Each name stands for a flat space through zero: a line, a plane or more. A row that begins with a name and a colon came from that space; any other row is followed by the name of the space it lies nearest, among the names in its block.
vozir-zez: [-46  -1  43  -9 -11   4  -2   3   7  -7  24 -24  24  34 -29 -17  15   9
  38  -4 -18  28  -3  11  20   3  13   3  -3 -29]
vozir-zez: [-58  -4  -8 -36   7  26   1  67  26  24  12  -9   1  -9  15 -14  -5 -15
  11  32 -32  12   0 -16   5   7   7 -25  22 -24]
ked-zeza: [  9 -47  14  10   3  16 -73   2  -3 -84 -20  23  -5 -25 -34  21 -20 -29
  46 -18  19 -32 -12 -31 -51 -31  -8   8   1 -22]
kufa-moz: [-11 -23 -12   6 -55  28   3  49  44 -11 -15  22 -27 -17  30 -27 -32 -64
 -12  58  26  25  -7  -3 -20   1  -1 -13  29  43]
vozir-zez: [ -2   4 -17  21  -5  -5   1  18  46 -31 -19  -2  -2 -33   2  24  29   4
  28  30  12   7  22 -13 -24 -13   4 -25  -1  -9]
ked-zeza: [ -4 -33   7 -25  -9  17   8   5  19 -32 -23   5 -29 -14  -1 -47   6 -24
   6  51   9   4  10 -34 -10 -19   7 -22  22  -7]
ked-zeza: [-31 -22  12  27  -4   0 -16  35   6 -37 -26 -24   8 -15  -9  -1 -32   4
  14  -9   7 -12  -6  -4 -23  12 -15  10  28  35]
ked-zeza: [ 31  39 -29  15 -32 -13  38   2  22  63  11  29   2   4  24  15   7  -6
 -49  17   7  34  -2  30  14   2  12   0 -18  31]
ked-zeza: [ 13  -3 -16  22  -3 -35  44  35  32  -5   0 -47 -25  19  46  29  -8   9
 -48  33  -1   5   9 -15  20  46 -12 -19  17  18]
nure-supu: [  2  -8  19  30 -41 -16  16  16  36 -19 -11  -6   3  10 -15  -1  -3  -7
  -6  22  16  28  -3   6  -5   1   8   6   5  28]
vozir-zez: [-19 -10  28  -4 -11  -3  -3   8  10 -16  26 -20   3  37  -6   2   2  -5
  11   4 -13  19  -7  -3  19  12   5  -2  -1 -27]
lom-mugi: [-16  29  -1   8 -46  30 -15 -23   2   9  18  52 -20   7  32 -36  -5 -24
   0  18   0  27 -16  31  13 -13   0  -4   1   6]
vozir-zez: [ 16 -24 -29 -30  11  16 -43  58   9   5  29  25 -19  -2  21  53 -32 -58
 -15   6 -13 -22 -20 -31 -13   6  -4  -5  -5 -42]
nure-supu: [-14   6 -32 -10  62 -12   4  43 -18  22   9 -74  13 -13  20  61  -5  10
  23 -30   0 -55  24   2   0  57 -26   8   5  -3]
kufa-moz: [  3   2 -19  24   0  23 -21 -35 -15 -18  14  16   6  -2  42   8  -5   1
   4 -27   6  20  -3   9  -5  -3 -13 -24 -10   6]
kufa-moz: [  4   1  27 -11 -18 -14   2   8  13   7 -19  27   0  -2 -55 -22   5   4
  -7  17  -8  -1 -11  -5  -5 -30  21  24   0  -5]
nabib-lum: [ 49 -40 -14 -33  38  29 -51 -39 -70  -5  10  33  -6  -4   0   8 -36 -37
 -10 -55  12 -43 -19 -19 -20 -14 -13  16 -15 -13]
vozir-zez: [-19  19 -14  -1  36 -32  27  69  12  61 -34 -28  50 -40 -53  34   0  44
  -6 -22 -17 -24  10   6 -20   5  10  27   3  30]
nabib-lum: [ 28  -3  15 -62  11  21  22 -73 -49  38  36   7 -13  42   2 -53  24 -23
  -4   0   3   8   6   7  40  -4  12   2 -21 -32]
kufa-moz: [-20  25  -2  46 -33  -6  -7  -2  -1 -30 -42  28 -52 -22  39 -47 -39  19
 -37  26  -2 -25 -19  11   0   5 -27   9  48  58]
nure-supu: [-48  48 -13   1  24  11  -4 -21 -10  15   2  20   2 -19  27 -25  25  62
   7  -7 -48   6   2   6  19 -16  -2 -30   7 -27]
lom-mugi: [-11  -5 -13 -21  26  10  39 -12  -8   8  18 -66  -6  15  44  -8  23  -5
  21  15  14   3  36   2  24  43 -12 -26   5  -3]
vozir-zez: [ 15  13 -36  26 -45   8  -2  42  21  28  10  25 -22  -3  54  25 -45 -53
 -41  19  22   7 -17  26  -5  27 -15   8   9  52]
nure-supu: [  2  -8  -1  26 -26  10  18 -16  18 -21 -23 -11  11 -18   0 -18  13 -11
  26  14  42  25  21  15 -20  -5   1  -8   2  44]
nure-supu: [-14  11 -17   0  46  -9 -20   4 -26 -13 -28   7 -22 -32  14  -4 -15  48
 -19 -14 -35 -53  -7 -25  -5  -3 -20  -4  25  -9]
ked-zeza: [ 13 -13  -7  18  25   3  -8 -30 -10 -14 -41  22  47 -46 -42   0  17  42
  13 -41   6  12   9 -12 -43 -50  12 -10 -15  17]
ked-zeza: [  3 -16  -3  58 -11   4 -62  14   4 -38  13  19  49  -4  -9  74 -33  -1
  15 -69   5  21 -27   8 -39  -9  -8   6 -24  11]
kufa-moz: [ 16  14 -12   2  33 -30  12  -2  -9   1 -14 -22 -13 -10   0  22  10  31
 -11  -3  -6 -41  12 -10   4  13 -10   7   3  -7]
lom-mugi: [-71  70 -41  70  -1 -17   6  63  47  29  11  -5  30 -19  64  55  -4  77
 -24 -14 -58  40  -9  25  13  26 -13 -39  12  16]
kufa-moz: [  0  27  26   3  19 -24   5 -47  -8  -5  38 -38  29  38 -26  34  57  36
  51 -30  -6   8  20  20  29   9   9   5 -40 -57]
kufa-moz: [  7 -36 -58  19   2  53  -2  -5 -12 -13  10  -9  -2 -16 103   4 -41 -43
 -19 -13  33  33   7  -4 -18  27 -31 -53  12  55]
kufa-moz: [-58 -40   5 -19  37  35  -2  35 -27  11  23 -70  53  12  11   0 -28  -5
  34 -49  -6  17   6   2  -1  40 -13 -12  12  15]
lom-mugi: [  3  17  19  15 -76  35 -16 -48  -7  15  59  46  -1  56  32 -24 -14 -58
   0  -6  20  64 -28  57  29   2   4  10 -25  12]
nure-supu: [ 13  23  41  -2 -30  -8 -49 -42 -16 -25 -12  72 -28   1 -60 -31   5  -1
  16   2  -7 -34 -28  10  -3 -50  12  46  -8 -32]
nabib-lum: [ 15  51 -18  42  14 -28   7 -36 -23  12  -1 -26   7  -7  14  39  15  36
  15 -36  21 -33  18  46   7  29 -22  25 -14  27]
ked-zeza: [ 34 -36 -22 -53  25   4  38  18  36   4  42 -60  -6  24  23  45  50 -53
  27  45  23  18  45 -36  12  28  14 -44 -26 -64]
vozir-zez: [-45   1 -24  -5  38  14   6  33  -5  12  -6 -35  14 -23  30   1  -8  24
   9 -10 -19  -7  12  -7  -2  22 -14 -24  21   8]
nabib-lum: [-19   8 -19  69 -59  22  10 -11  32 -31  15  -4  -4  12  87  -2 -17 -16
  -8  13  27  69   0  31   5  26 -20 -40  10  58]
nure-supu: [ 14  -6 -18 -27  29   6 -13 -10 -36  -4 -10  26 -57  -6  41 -29 -30   3
 -53  12 -27 -47 -17 -34  12   1 -19  -9  27 -13]
nure-supu: [ 11 -58  24  -7 -21  -8  29  57  29  23  52 -58  55  70 -15  50 -26 -46
 -23 -18   9  70 -12  -4  12  41  18   0 -23   9]
nabib-lum: [-26 -31 -40  22   8  16 -28  63  22 -69 -21 -19 -65 -31  92  11 -55 -25
 -20  42  -2 -38  -4 -45 -19  39 -45 -40  60  17]
nabib-lum: [  7  -4  18 -22  24 -31   1  35  15  19 -26   9  30 -20 -88  20  20  30
   3  -6 -23 -18  -2 -24 -20 -36  30  24 -12 -30]
nabib-lum: [ 10  -5  16 -58  14  19   8 -54 -42   6   0  14 -43  12   0 -73  13 -13
  -1  25  -3 -28   5 -12  26 -12   2   3  10 -28]
kufa-moz: [ -9   4 -30  39   2  27 -69   0  24 -52  14  36  26 -36  17  67  16  -4
  59 -31   2  19   1  -5 -43 -31  -4 -35 -28 -39]
nabib-lum: [-10  -1 -27 -14  21  23   1   7 -10  29  19   2  16  -4  33   7  -5  -1
 -10 -16 -15  18   1  -3   4   5  -2 -26  -5  -6]
lom-mugi: [ 60  -2  -8  13  25 -28 -12 -17  -7  13 -12  20  51 -21 -66  66  22  21
   4 -54  14  -7   3  -3 -35 -36  19  23 -49  -9]
lom-mugi: [ 36  40 -39 -35   8  12   5 -25 -19  65  22  43 -22  -9  25   4  19 -25
 -16  10   2 -18   6  18  15  -7   5   4 -23 -20]
nure-supu: [  3 -42  65  12 -59  -9 -14   1  22 -29   7  62  12  55 -48 -39 -35   6
 -68   1 -41  77 -63 -29   9 -50  34  -1  -1  -9]
nabib-lum: [ 77 -28  28   4 -23 -63  50 -20  42 -51 -24 -25 -49  30 -30   6  34  -5
 -34  67  30  -8  19 -40  10  -1  15   4  -4 -15]
lom-mugi: [-25  20  11  43 -36 -26   2  49  27   8  38 -29   5  48  29  47 -32   0
 -25  -7 -16  23 -25  29  29  53 -12  14   5  16]
nabib-lum: [-51 -27 -27 -31  15  61 -28  42  -5  10  12  26   2 -21  48 -29 -37 -24
  -8   1 -33  23 -17 -26 -11  -8  -5 -45  25  -8]
lom-mugi: [ 31 -49  30  -7  -5   7  -4 -29 -18   1   5  27  51  26 -50 -11 -12   1
 -28 -46  -4  55 -25 -17 -12 -41  27   0 -28   4]
nure-supu: [ 40   7  -2 -25  14 -10 -34  -3 -10  14   3  43  -1 -12 -49  35  11 -15
   8 -14  -2 -38  -9  -8 -16 -32  14  31 -29 -44]
nure-supu: [ 22 -21 -29 -21  44  17 -13 -11 -27   4 -14  12   9 -32   2   8  -3   2
  -3 -25   2 -20   7 -25 -25 -18  -3 -14  -6  -6]
kufa-moz: [-54 -44  36 -52 -10   7  30 102  12  41 -30 -35   5   0 -52 -63 -52 -33
 -19  37 -11 -12 -14 -14  -4  18  12  35  53  46]
ked-zeza: [-36 -35  -2   4  -5  35 -18  48  24   2  48 -43  71  17   0  55  -5 -44
  60 -37  16  59   7  14 -18  22   6 -19 -25  -6]
ked-zeza: [ 15   2   6  26  22 -18 -35 -28 -28 -36 -30  21   0 -22 -26  11 -10  40
  -2 -39  -7 -40 -13 -10 -21 -23 -11  19   0   1]
kufa-moz: [ -7  25 -30 -11  42 -21 -13  43 -19  18 -20   2 -44 -28  24  16 -30  24
 -37   6 -34 -81 -10 -17   4  23 -25  16  32  -5]
nabib-lum: [ 53  -9  -9   2  12 -26  23 -21   2   0  -1  -9  -1   9  -5  28  18   7
 -24  -1  13   0  11 -15   1  -1   6  -4 -20  -7]
vozir-zez: [ -52   19   -8  -51   11   56   14  -16  -58   77   -4   28    0  -15
   24 -104  -26   -1  -16   -7  -22    1  -10   29   21   -5   -3    4
   29   39]
lom-mugi: [ -3 -43  52  40 -28 -18 -29  13   7 -63  -1 -30  26  33 -47  25 -32 -10
  21 -32  20  10 -20   1 -17  11  -4  31   0  18]
lom-mugi: [-33  20 -22 -21   7  16 -10  35  -4  30  -2  37 -33 -16  38 -28 -28   6
 -42  23 -46 -15 -22 -13  13  -2  -7 -13  30  -8]
lom-mugi: [ 36 -22   3 -19  23  14 -41 -41 -33 -37 -23  12  -4 -34 -47   3  14 -30
  62 -20  44 -57  17  -6 -40 -29  -3  28 -16 -15]
ked-zeza: [-34  -4  21   1   9  -5  17 -11 -11 -22 -23 -13 -21   6  13 -59 -10  45
 -26  14 -30  -1  -6 -19  20   2  -8 -15  37   9]
vozir-zez: [ 24  11   3  51 -33  -5  10 -69   6 -51 -14   3 -17   1  26 -16  22  10
  12  11  39  20  16  19  -1  -6 -10 -13  -5  29]
vozir-zez: [-30  -1 -25  15   4  44 -28 -18 -18 -27  21  -6  -9  -6  74  -5 -16 -17
  27 -14   8   8   4  11   0  21 -29 -33  11   7]
[ 21  10 -27  37   0 -17   1  22  19  26  60 -27  47  38  35 106  -2  -3
 -15 -47  -2  46  -5  21  12  39  -2 -13 -44  -9] | ked-zeza
[-58  42  24   5  25 -12 -27   1 -34  -5  12 -38  -6  12  -5   1  -4  39
  44 -30 -28 -57  -3  30  26  36 -24  34  17 -21] | nure-supu
[ -8  21  15  -4 -27  18 -17 -36  -3   7  49  23   5  38  11  -3  18 -17
  22  -7  -6  35 -10  27  26  -5   9  -4 -26 -37] | kufa-moz
[-36   1  -4  35   6  20   1 -29  14 -36 -25  -4  40 -36   2 -19  32  46
  44 -15   3  44  22   1 -24 -30   4 -42   0  14] | lom-mugi
[-33  27  36 -15 -56  26 -61  -9 -22  -6  65  57 -63  67  39 -34 -45 -51
 -13  16 -36  -8 -59  27  52  15 -13  27  12 -46] | ked-zeza
[-18   1  37  15 -43  -8  -3   6  20 -29  -3  -7 -16  19 -18 -21  -4 -16
  20  27  13   3  -6  15   7   7   1  21  13   8] | nabib-lum
[ 57  19 -51  -6   7 -17  10  16  39  25 -25  57 -17 -50  -3  39  31  -1
 -34  37   0  -9  11 -28 -27 -42  19 -19 -20 -20] | nure-supu
[-16  49   8   3 -21   1   0 -26 -24  47  28  36  -6  30  19 -26 -10  19
 -34 -14 -32  14 -28  38  41   3   0  16  -4   2] | ked-zeza
[-32  -9   1 -30 -27  58 -11  -4 -17  34  70   6   7  49  55 -24 -23 -62
   7  -7  -4  53 -17  28  32  25  -1 -17  -8 -10] | kufa-moz
[-16  -3  14  22  11 -10 -14 -13 -13 -31  19 -10  -2  33  27   8 -16  39
 -25 -26 -37  12 -21 -13  23  13 -12 -17   6 -20] | ked-zeza
[ 13  24   8   7  38 -25 -11 -55 -43  -7   5   9  -6  16   1   4  10  65
 -25 -40 -37 -24 -11  -7  24  -7  -8   3 -10 -32] | ked-zeza
[  5  37  18  -2 -32 -17  -8 -10  -1  -4   7   5 -54  17  -1 -11   4 -27
  17  36  16 -48  -2  30  23  20 -10  43   8  -9] | nure-supu
[-47 -13   2 -16  41   6 -30  59  -9   3  -8 -21  29 -23 -29  20 -22  17
  25 -31 -29 -31  -7 -16 -20   5  -5  10  15 -14] | kufa-moz
[ 35  -8  53 -16 -17 -16 -14 -55 -15 -17  11  26   5  36 -71 -14  25  -3
  16 -11   5   3 -12   1   9 -36  25  33 -32 -41] | vozir-zez
[  2   7  -2 -28  23  11   3 -21 -18  28  15  -5  26  -1 -20   3  29   1
  31 -20   2   1  15  10   3  -9  11   2 -24 -24] | ked-zeza
[-31 -36   8 -43  18  23  32  35 -12  37  32 -72  28  34  12 -11 -15 -34
  12  -7   6  20  13   4  20  49  -1  -5   8  11] | kufa-moz
[-17 -16  10  39 -22  -7 -21  22  15 -47  11  -3 -14  26  37  15 -40   5
 -31  -3 -19  19 -29 -13   7  19 -16 -15  19   6] | ked-zeza
[ 15 -45  43 -19  -7 -32  69 -10  28 -50 -38 -82 -33  19 -32 -50  35  -6
  16  72  41 -10  43 -31  11  20   7  -1  27  11] | lom-mugi
[  3   6  10  20 -38 -24  21  32  55   9   5  26  12  17 -13  15   8  14
 -42  26 -25  58 -17 -11   7 -20  27 -16  -9  -7] | nure-supu
[ 53 -18 -46 -28  23   1  13  10 -12  10 -11  -3 -52 -19  45  12 -17 -42
 -38  31  24 -50  13 -26  -6  22 -18  -5  12  10] | nure-supu
[-11  -8   2  16   1  27   0 -51   0 -30 -19   8  33 -27  -9 -29  35  22
  45 -14  18  40  22   3 -23 -38   9 -31 -12   8] | lom-mugi
[-32  -4  73 -69 -20  12  -9  -7 -23  25  28   1  -3  49 -76 -63   9 -36
  44  14 -12 -12 -14  18  33  -9  26  52  -3 -47] | nabib-lum
[ 15 -11  -6 -24  14   7  -9  -7 -25   2   5  12 -29   7  19 -13 -20 -13
 -28   3 -10 -24 -12 -17   9   4  -9   1   9 -11] | nure-supu
[  2 -10  17 -47  11  -6  14   3 -11   2  20 -33 -40  33   4 -18   6 -25
   2  33  -4 -32   7 -14  32  28  -3   9  11 -37] | nabib-lum
[-70 -33  35  31  -5  21 -38  17  -7 -58   7 -19  24  21  11 -19 -43  25
  12 -37 -32  32 -30 -10  -1   8 -15 -18  28   6] | ked-zeza
[ -8  -9  41   7 -37  15 -20 -44 -21 -27  49  -3  -8  66  18 -20 -15 -27
  10 -15   4  30 -22  23  34  18  -6   8  -8 -14] | vozir-zez
[-21 -13   3 -16  22 -25  15  76  28  16   7 -41  12  11 -14  37  -9  11
 -17   9 -32  -5  -3 -27   6  25   6  -2  10 -22] | vozir-zez
[ 36 -51  59 -22 -22 -56  46  31  26 -34 -33 -48 -43  39 -62 -27 -10 -20
 -36  63  18 -29   0 -40  12  17  13  38  28   8] | lom-mugi

Rows lie near named flat spaces through zero. A row that begins with a name and a colon came from that space; any other row is followed by the name of its block's space that it lies nearest.
lem_til: [-49  19  41  23 -11  59  27  18  32  74  32  35  31  14 -16  -6 -24  64
  -8  22  23  54   9  16 -12  67  29 -26 -26  30]
zuk_laf: [ 94 -24  14 -41  13 -11 -17  19  22   4 -19 -23  32 -10  -1 -44 -21 -25
  12 -79  -1 -37  -5 -27  14 -26 -11  29  32  -9]
lem_til: [-46 -21  56  45 -29  38  15  23  32  30   4  31  41 -21  20  73 -46  -3
 -17  44 -16  49  -5   0 -37  63 -32   0  -2  25]
rus_fer: [-42  -8  52  57 -20  59   1  45 -18  21 -10  62 -10  10  -7  -6 -17   9
  11  45  29  11 -11  -5  -6  14 -12  -6  -5  27]
rus_fer: [-33  22  -4  17 -17  -3   1  -4   3  48   2 -28  15  14 -11 -10  18  63
 -30  21   3  23  12  28  25  -2   6 -11 -30  31]
musa_fip: [-28  13  -5   1  -3 -14 -76 -21   0  42  13 -10  28  43 -32 -58  32  54
 -47 -19 -17 -11 -15  -4  -5  -5 -32  -6   4  27]
zuk_laf: [-68  64 -23  12 -11  40 -35   5  -2 -23   5  58 -32   7 -49  43 -28  36
  36  44  26 -28  34 -14 -15   0  -9  29  41 -28]
fup_puru: [-42   9 -17  38  -6  -1 -25  16 -33  -5 -29  14 -42  20  22  18   4  15
  -1  24  -8 -26   0  -3  30 -74 -44  12  23  -6]
zuk_laf: [  2  10  16 -13   2  33  54   4  27   6  26  20  10 -21  -9  20 -26   0
  26  11  25  35  16   8 -20  64  52 -12 -18  -6]
rus_fer: [  3 -16 -41 -26  41 -49  -8 -35  12  34  15 -41  -3  36  68 -16  19  18
 -42 -68 -61   5 -17   3  22 -58 -22 -24  15 -21]
lem_til: [ -6  -9  44  33 -37  21  14  32  25  35 -20  -9  45 -26   1  43 -33  16
 -14  30   2  27  11  10   4  26 -22  18 -12  35]
musa_fip: [ 22   4   3 -12  -4   5  30  10  24   4  -4 -12  15 -23   6  29 -27  -1
  13  -7   5   8  18   3   7   9  12  13   2  -8]
musa_fip: [ -3 -26   4  14  19   1  -8   1 -45 -22   0  30 -43  26  15 -50  32 -32
   5  -3   4 -14 -34  -9  -2 -26   0 -26  -5  -2]
rus_fer: [-15  25 -28 -34  57  37  -2  -3  11   2  37  71 -49  42  16 -29 -28  13
  44 -60   6 -23   1 -32  -9 -25  21 -14  56 -64]
lem_til: [ 26 -10  -6  -4   9 -13 -17   0 -34 -17 -11  -4 -23  16 -10 -58  33 -15
   4 -15  12 -28 -16  -5  15 -33   5  -6  -5   4]
lem_til: [ 19  55 -74 -48  16 -45 -18 -32   2  12   1 -63 -13  21 -24 -38  31  64
  -5 -40   3 -33  34  17  54 -64  24  12   4 -20]
musa_fip: [-49  29 -14  10 -16 -12 -60 -23   2  25  10 -11  21  24 -37 -10  23  53
 -38  17 -13  -2   3   5  -9   7 -27   2  -1  22]
fup_puru: [-24  11  -6  26 -17  -6 -14   6 -22  10 -18 -12 -10  10  -8  -5  20  27
 -13  28   6  -6   4  13  25 -30 -14   3 -13  20]
musa_fip: [ 46  -9   6 -14  23  16  49  27  -4  20  -6   2 -22   8  23 -48  -6   3
  28 -40  27  -3   1   3  40 -35  39 -12  -7 -10]
zuk_laf: [-47  27 -21  27  -9  -1 -51   1 -35   0 -14  13 -31  32 -22 -20  25  37
  -8  25   6 -31   1  -1  19 -50 -29   7  12   6]
fup_puru: [ 24 -24  26  16 -46 -35 -49   5  19   6 -37 -56  71 -33 -12  40  -7 -10
 -46  12 -33  -6  -2  -2  -6   7 -69  43   4  40]
lem_til: [-52  -3 -50  -9  35 -37 -56 -55 -21 -38  28  20 -39  38  29   9  31 -23
 -24 -13 -56 -17 -29 -19 -37 -25 -38 -21  35 -38]
rus_fer: [ 11   7 -24 -18  -1 -32  -3 -27  -6 -20   3 -34   2  -8 -14  -4  27  -5
 -10   4  -4  -2   4  11   0   5  13  -2 -17   1]
fup_puru: [-16  15 -22   1   2  -3  25  -5  -3 -12   0  -3 -22  -7  12  33  -3   4
  11  17   1   5  16  10  11 -11  12   0  -2 -16]
rus_fer: [-13 -41  40  43  -8  18  -6  23 -32 -18 -16  39 -15   2  18  -3   4 -46
   0  28  -1   1 -34 -12 -18   2 -28 -10  -3  17]
fup_puru: [ 25  -2 -10 -50  44  18  33 -12  36 -21  37  39 -11  -6  23  16 -41 -36
  40 -53  -6   4   2 -25 -35  31  33  -9  36 -57]
musa_fip: [  7 -27 -18  -7  39 -24  31 -12  -8  35  11 -20 -23  34  71 -37  24   7
 -23 -48 -31  18 -23  11  31 -50   8 -42 -11  -9]
fup_puru: [-19 -35   4  40  -4  -8   0  17 -28 -43 -34  20 -36 -13  60  66 -15 -59
   4  27 -31 -13 -17 -14  -1 -49 -58  13  28 -17]
musa_fip: [-10  24 -14  -8 -20  -7  39  -6  45   4   0 -33  29 -43   9  97 -39  16
   1  24 -12  29  41  18   1  28   5  24  -1 -10]
zuk_laf: [ 18 -28 -11 -10  -2 -41   6 -20  17 -33  -9 -35  18 -34  41  72 -12 -51
 -16  -4 -48   7  -3  -3 -17   2 -33  15  13 -16]
lem_til: [  4   2  17   5  -5  18  13  13   2  18   1   6   7   1 -11 -19  -3  13
   5   3  19   8   2   5   6  13  16  -5 -13  13]
rus_fer: [-31  21  13  26 -26  20   1   9 -15  10  -2   7   0   0 -40  -9  14  30
   0  51  32  12  10  17   3  25  17  -4 -31  30]
zuk_laf: [-24  21  24 -11  12  68  -2  16  35  -8  32  88   1  -3 -25  27 -63  -7
  47  -4  22   1  10 -34 -55  63  12   9  45 -34]
fup_puru: [  3 -27  23  18  -4   4  47   0 -29 -13   5   2 -14  -9   6 -21  32 -32
   1  35  19  32 -19  20  -7  35  40 -36 -55  25]
zuk_laf: [ 88 -59   2 -24   5 -66  15  -9   5   1 -26 -85  36 -22  49 -15  22 -46
 -36 -53 -40   1 -22   8  26 -31 -17   1 -18  15]
lem_til: [ 20  -3  -2   6 -21 -22  -9   9   2   0 -30 -39  18 -18   1  22  -3   2
 -12   4  -8 -12  11   5  24 -28 -26  27   2  12]
fup_puru: [-42  27 -52   9   9  -6  72 -10 -15 -44  -3   2 -69 -21  48  95 -11 -11
  34  48  -1  15  33  23  23 -34  27  -4  -3 -47]
rus_fer: [-31  -4  35  37  -6  41   6  40  19  69  -6  26  14  20  30   5 -35  48
 -12  -5  -3  19  -1   0  20 -17 -27  -3  12  17]
zuk_laf: [-53  40 -29  30 -18  -5 -12  -5 -39   7 -10 -11 -35  22 -27 -15  41  55
  -9  52  22  -6  16  27  36 -36   8  -6 -28  19]
musa_fip: [-50   8 -19  19   4 -14 -35 -22 -29   9  10   3 -22  37  -1 -28  41  26
 -29  16 -14  -1 -16   8   1 -20 -15 -24 -10  11]
[ 52 -23   8 -18  13   6  79  20  22 -12  -9  -9  -4 -38  49  42 -39 -42
  34 -22   3  17  12   2  14  -1  29   4   1 -26] | musa_fip
[-58  -5 -20  23  21  -9 -20 -30 -62 -15  23  30 -60  52   4 -61  69  -1
 -17  26  -2   2 -37   8 -10 -15  12 -54 -27   6] | rus_fer
[-21  61 -48 -33  23  12  -5 -12  21  21  22   9 -21  25 -18  -6 -15  66
  22 -29  13 -17  36  -1  22 -27  25   7  29 -37] | fup_puru
[-31  51 -39   6   0  10  78   7   1  32   0 -24 -38   0  18  30  -4  69
  20  29  28  27  48  44  64 -36  56 -10 -31 -11] | musa_fip
[-117   49  -53   55  -25  -18  -71  -21  -52  -31  -19   14  -57   29
  -15   52   34   41  -22   84  -18  -30   12    8    9  -63  -62   15
   19   -3] | zuk_laf
[ 18  30  -5 -12  -4  17   2  15   1  10  -5   0  -3   2 -38 -32  -4  32
  24  -7  38 -18  22   3  24 -10  28  13  -1   1] | zuk_laf
[ 40 -45  10 -24  17 -27   6 -12  36  10   7 -26  39 -12  52  22 -19 -38
 -25 -53 -51  16 -20 -12 -19  10 -26  -3  16 -10] | musa_fip
[ 27 -43  31  20 -20 -19   4  19  15  19 -30 -37  41 -23  40  34 -16 -21
 -31  -5 -33  13 -12   2  10 -12 -47  15  -2  25] | rus_fer
[ 59 -22  46 -32  -8   0 -46  -3  39  37  16 -18  86  -1 -50 -70   0   3
 -28 -53   0   2 -20 -17 -35  68  -4   5  -5  37] | fup_puru
[-40  54 -21   2 -29   1  -3  -9  29  26   3 -27  26 -13 -35  51 -14  66
 -11  36   6  15  44  22  11  19   3  22  -6   9] | musa_fip
[  7 -11  10  -4  11  10 -17   6   1   2   4  22  -1  12   3 -21  -7 -10
   3 -23  -4 -11 -14 -17 -10  -4 -11  -1  19  -6] | fup_puru
[ 11  31  -9 -19 -10   4  10   2  31  21   1 -23  25 -14 -24  16 -20  38
   6  -6  13   3  32   9  14  11  17  19   1  -1] | rus_fer
[-74  52 -56  34 -32 -32   0 -24 -37 -21 -18 -39 -39  -3 -16  56  41  46
 -16  88   3   3  34  42  35 -37  -1   6 -32  10] | zuk_laf
[ -3   4  -9  -3  -2  -6 -18  -3   5 -17  -6   3   0  -7   1  28 -13 -11
   3  -1 -12 -14   4 -11  -8  -9 -22  17  24 -14] | zuk_laf
[-21   6  27  37 -35   6 -24  22   5  65 -20 -27  40  12 -16 -18   7  64
 -40  19   3  13   4  18  29  -9 -28   7 -21  53] | lem_til
[ 40  10 -18 -24  -4 -20 -22   4  12 -22 -23 -26  10 -19 -11  18 -18  -9
  12 -24  -4 -37  18 -13  14 -32 -21  41  32 -18] | zuk_laf
[ 55 -49  21 -26  18 -18   0  -2  30   7   3 -16  38 -10  40  -2 -19 -44
 -15 -61 -38   5 -25 -20 -19  10 -22   0  19  -7] | musa_fip
[ 14 -15  16 -15   5   9  50  -5  31  -5  20   3  20 -29  18  40 -25 -29
  10   0  -5  37   3   4 -28  59  28 -11 -12  -9] | zuk_laf
[ 26  10  13 -11 -12  15   7  16  21   2  -7  -2  22 -21 -23  10 -26   3
  18  -5  19  -5  18  -5   1  18   9  23   7   0] | musa_fip
[  8  21  14 -11 -25   7 -40   3  32  13  -2  -9  51 -15 -51   9 -21  24
  -7  -1   6  -9  17  -9 -17  36 -17  33  14  15] | musa_fip
[ 25  34 -17 -40   8  14  10   2  35  -3  10   3   9 -15 -24  16 -37  15
  34 -28  18 -13  33 -10   1  11  25  25  27 -31] | rus_fer
[ 56 -12  18 -60  27  11   9 -15  53   5  41  11  46 -11 -15 -25 -28 -25
  14 -66  -1  12  -6 -22 -47  74  34  -6  14 -19] | fup_puru
[-35 -33   5  51   8  10  24  20 -57 -41 -22  44 -73   8  59  23  10 -53
  17  41  -6  -4 -27  -3   8 -51 -21 -19   2 -13] | fup_puru
[-11  41 -55 -42  29 -15   3 -36  13  -2  30  -9 -21  17  -6  -5   8  32
   9 -28  -4  -5  21   5   5 -10  32  -9  11 -37] | lem_til
[-61  25 -42 -17  21 -13 -13 -45  28  -3  38  12  -6  13  23  61 -13  17
 -15  -3 -45  17   8  -3 -33  16 -14 -10  29 -38] | lem_til
